Below is a small trained network, with its code and all its weights. Each question gives an input and a class and asks what happens when units are switched off, that is, made to give their printed mean instead of their output.

import numpy as np


def w(rows, s, z=0):
    codes = np.array(rows[::2]) - 128.0
    scale = np.full(codes.shape[1], s)
    scale[-1] = z or s
    return codes * scale


def norm(h):
    return h / np.sqrt((h * h).mean(-1, keepdims=True) + 1e-5)


def f(y):
    return y / 2 * (1 + np.tanh(0.7978845608 * (y + 0.044715 * y**3)))


def log_softmax(a):
    a = a - a.max(-1, keepdims=True)
    return a - np.log(np.exp(a).sum(-1, keepdims=True))


def net(x, mask):
    res = np.array(x, float).reshape(1, 4) / 4 @ E
    u = 0
    for l in range(4):
        y = f(norm(res) @ A[l][:, :-1].T + A[l][:, -1])
        res = res + np.where(mask[u : u + 7], y, B[l][:, -1]) @ B[l][:, :-1]
        u += 7
    return log_softmax(norm(res)[-1] @ U[:, :-1].T + U[:, -1])


A, B = {}, {}
E = w([
[102,78,128,161,115],'x0',
[174,41,212,118,213],'x1',
[158,168,184,254,131],'x2',
[87,136,245,83,45],'x3',
],0.008)
A[0] = w([
[163,246,158,65,202,57],'L0N1',
[146,159,137,169,173,53],'L0N2',
[108,49,118,157,98,84],'L0N3',
[129,94,110,74,119,1],'L0N4',
[101,161,170,128,133,38],'L0N5',
[122,97,140,95,157,107],'L0N6',
[136,140,94,133,153,217],'L0N7',
],0.012,0.0056)
B[0] = w([
[236,23,120,134,11,186],'L0N1',
[191,160,154,103,114,153],'L0N2',
[185,68,119,118,40,135],'L0N3',
[131,66,129,77,126,132],'L0N4',
[193,161,176,114,141,124],'L0N5',
[70,136,97,67,149,166],'L0N6',
[120,156,145,89,100,255],'L0N7',
],0.012,0.0037)
A[1] = w([
[152,39,79,177,68,124],'L1N1',
[118,77,125,168,91,48],'L1N2',
[168,127,49,152,193,103],'L1N3',
[170,51,153,90,177,133],'L1N4',
[159,148,161,186,156,35],'L1N5',
[138,51,112,170,100,2],'L1N6',
[168,103,157,100,248,82],'L1N7',
],0.014,0.0054)
B[1] = w([
[216,177,146,49,45,194],'L1N1',
[218,121,138,84,119,125],'L1N2',
[91,208,254,47,134,205],'L1N3',
[86,91,127,157,62,254],'L1N4',
[157,94,85,156,195,167],'L1N5',
[136,148,106,124,67,127],'L1N6',
[91,46,149,175,72,215],'L1N7',
],0.014,0.0058)
A[2] = w([
[72,96,228,141,82,93],'L2N1',
[195,142,132,246,215,151],'L2N2',
[111,178,82,160,127,2],'L2N3',
[154,127,216,80,123,137],'L2N4',
[84,146,236,99,137,50],'L2N5',
[157,79,176,111,183,89],'L2N6',
[46,108,176,33,133,109],'L2N7',
],0.011,0.005)
B[2] = w([
[149,209,164,89,187,255],'L2N1',
[208,91,71,72,245,186],'L2N2',
[47,79,182,171,98,121],'L2N3',
[152,197,87,42,111,210],'L2N4',
[110,229,119,39,201,184],'L2N5',
[81,212,136,101,68,132],'L2N6',
[198,165,87,178,218,237],'L2N7',
],0.011,0.0067)
A[3] = w([
[209,107,106,67,95,254],'L3N1',
[134,127,38,124,157,31],'L3N2',
[62,186,40,207,88,117],'L3N3',
[138,46,10,130,220,70],'L3N4',
[207,193,196,217,128,68],'L3N5',
[127,40,244,219,137,16],'L3N6',
[178,86,180,117,77,222],'L3N7',
],0.012,0.0049)
B[3] = w([
[171,84,83,180,65,255],'L3N1',
[66,108,134,138,194,137],'L3N2',
[60,46,241,132,84,150],'L3N3',
[175,32,48,180,222,177],'L3N4',
[233,6,78,128,175,163],'L3N5',
[31,133,197,105,75,156],'L3N6',
[91,178,97,140,21,196],'L3N7',
],0.012,0.0093)
U = w([
[232,95,100,16,10,122],'0',
[129,235,176,2,220,184],'1',
[152,36,92,115,217,194],'2',
[12,93,239,116,96,183],'3',
[153,109,81,136,127,104],'4',
[94,177,164,200,162,10],'5',
],0.015,0.014)

Each question gives the input, the list of numbers given to net, and the class t.
The units are the neurons (one row each of A and B). Each row of codes is followed by its name. A weight is (code - 128) times the scale printed after its matrix; where a second scale follows, it is the last column's (A, B and U).
mask holds one flag per neuron, layer by layer. A switched-off neuron (its flag False) gives its mean, the last column of its row in B, instead of its output. The means were averaged over made-up inputs and are rounded, as every weight is.
A unit's drop is (log p(t) with every unit on - log p(t) with that unit switched off) / (log p(t) with every unit on - log p(t) with every unit switched off).
The circuit of an input: a set's keep is (log p(t) with only the set's units on - log p(t) with every unit switched off) / (log p(t) with every unit on - log p(t) with every unit switched off). Starting from the 12 units with the biggest drops (on a tie, the unit counted first), units are removed one at a time, each time the one whose removal leaves the highest keep (on an exact tie, the one counted first), for as long as the keep stays at least 0.8.
circuit, biggest first: the units of the circuit, biggest drop first
top k neurons: the k neurons with the biggest drops, biggest first
k most important neurons of layer l: the k neurons of layer l with the biggest drops, biggest first
drop when u is switched off: that unit's drop, to one decimal
input [0,-5,-6,0], class 2: top neuron	L3N4
input [6,-4,8,-5], class 2: top 3 neurons	L0N1, L1N5, L2N2
input [6,8,2,4], class 3: top 2 neurons	L0N1, L1N4
input [7,5,-1,-4], class 0: top 2 neurons	L0N3, L1N1
input [1,-5,-4,1], class 3: top 4 neurons	L3N3, L1N3, L2N2, L0N1
input [7,1,-8,3], class 2: top 4 neurons	L0N6, L0N1, L1N3, L2N7
input [6,-8,-8,-3], class 2: top 2 neurons	L0N1, L1N4
input [-1,-2,8,5], class 2: top 2 neurons	L1N3, L1N5
input [-4,6,2,-4], class 3: top 2 neurons	L1N7, L1N4
input [2,7,1,5], class 3: top 4 neurons	L1N7, L1N4, L1N3, L0N7
input [2,-5,1,-5], class 1: top 2 neurons	L1N3, L0N1
input [-4,-3,8,6], class 2: 3 most important neurons of layer 1	L1N3, L1N5, L1N1
input [-5,6,3,4], class 3: 2 most important neurons of layer 1	L1N4, L1N3
input [6,5,0,-4], class 0: circuit, biggest first	L1N1
input [-1,-4,7,3], class 2: drop when L1N3 is switched off	0.1
input [-1,2,3,-7], class 1: drop when L1N3 is switched off	1.5
input [3,-6,8,-5], class 2: drop when L0N1 is switched off	0.2
input [-6,5,-1,7], class 1: 2 most important neurons of layer 2	L2N1, L2N5
